Read these off the table that follows.
1) Find the entry directly above the largest entry.
2) Find the last entry in the row that holds the smallest entry.
3) Find the entry in the bottom-right corner.
4) Find the 1st entry, reading row by row.
5) Find the fifth-last entry, reading row by row.
6) Find the fourth entry in reading order.
7) Find the 2nd entry on the main diagonal.
8) Find the top-right entry.
[[ 54.1  54.2  55.3  54.6  55.7  56.3  56.7  53.6  56.1]
 [ 55.2  55.3  56.7  55.7  56.9  57.5  58.0  54.7  57.3]
 [ 54.4  54.5  55.9  54.9  56.1  56.7  57.2  53.9  56.5]
 [ 52.3  52.4  53.7  52.8  54.0  54.5  54.9  51.9  54.3]
 [-19.7 -19.4 -15.9 -19.1 -18.1 -19.7 -18.8 -20.2 -19.5]
 [ 53.7  53.8  55.1  54.2  55.4  56.0  56.4  53.2  55.8]
 [-16.3 -15.9 -19.5 -16.5 -15.9 -18.3 -19.3 -16.0 -18.7]
 [ 54.2  54.2  55.4  54.6  55.8  56.4  56.8  53.7  56.2]
 [ 54.8  54.9  56.2  55.3  56.5  57.1  57.5  54.3  56.9]
 [ 53.9  54.0  55.3  54.4  55.5  56.2  56.6  53.4  56.0]
 [ 16.7  16.3  19.8  16.9  16.2  18.7  19.7  16.4  19.1]
 [ 54.9  55.0  56.2  55.4  56.6  57.1  57.5  54.4  56.9]
 [ 54.4  54.5  55.7  54.9  56.1  56.7  57.0  54.0  56.5]
 [-19.4 -19.2 -15.6 -18.8 -17.8 -19.4 -18.6 -20.0 -19.3]
 [-19.1 -18.8 -15.3 -18.5 -17.5 -19.0 -18.2 -19.6 -18.9]]
1) 56.7
2) -19.5
3) -18.9
4) 54.1
5) -17.5
6) 54.6
7) 55.3
8) 56.1

[[-0.16, 0.15, 0.15, 0.15, 0.15, 0.10, 0.12, 0.21, -0.11, 0.15, 0.09, -0.19, 0.11, -0.10, -0.16],
 [0.08, -0.13, -0.03, -0.06, 0.16, 0.10, -0.06, -0.08, 0.17, 0.20, 0.19, -0.15, 0.10, 0.00, 0.03],
 [0.06, -0.09, -0.09, 0.17, 0.03, 0.23, -0.02, 0.02, 0.06, -0.09, 0.01, -0.10, -0.12, -0.16, 0.23],
 [-0.18, 0.01, -0.04, -0.05, 0.12, -0.12, -0.17, 0.17, 0.09, 0.16, -0.14, -0.05, -0.05, 0.13, -0.18],
 [0.23, 0.10, -0.03, 0.14, -0.12, -0.11, 0.09, 0.07, -0.18, 0.06, 0.12, -0.15, 0.18, -0.14, -0.02],
 [0.02, -0.01, 0.21, -0.17, 0.07, 0.06, -0.03, -0.09, 0.23, 0.10, -0.14, 0.10, -0.02, -0.07, 0.18]]
Indices start at 1.
The entry just left of the smallest entry is 0.09
The top-left entry: -0.16
The bottom-left entry is 0.02
Give the entry just right of 0.11.
-0.10
The entry at row 1, column 3 is 0.15
The entry at row 1, column 2 -> 0.15
The bottom-right entry is 0.18
Give the entry in the top-right corner.
-0.16
Give the entry at row 3, column 3.
-0.09
The entry directly below the smallest entry -> -0.15
The entry in row 3 and column 1: 0.06
The entry in row 3 and column 2 -> -0.09
The entry just right of 0.20: 0.19
Give the bottom entry of the column that holds the smallest entry.
0.10
The entry just right of the smallest entry: 0.11
Give the minimum.
-0.19
Give the entry directly below -0.08.
0.02
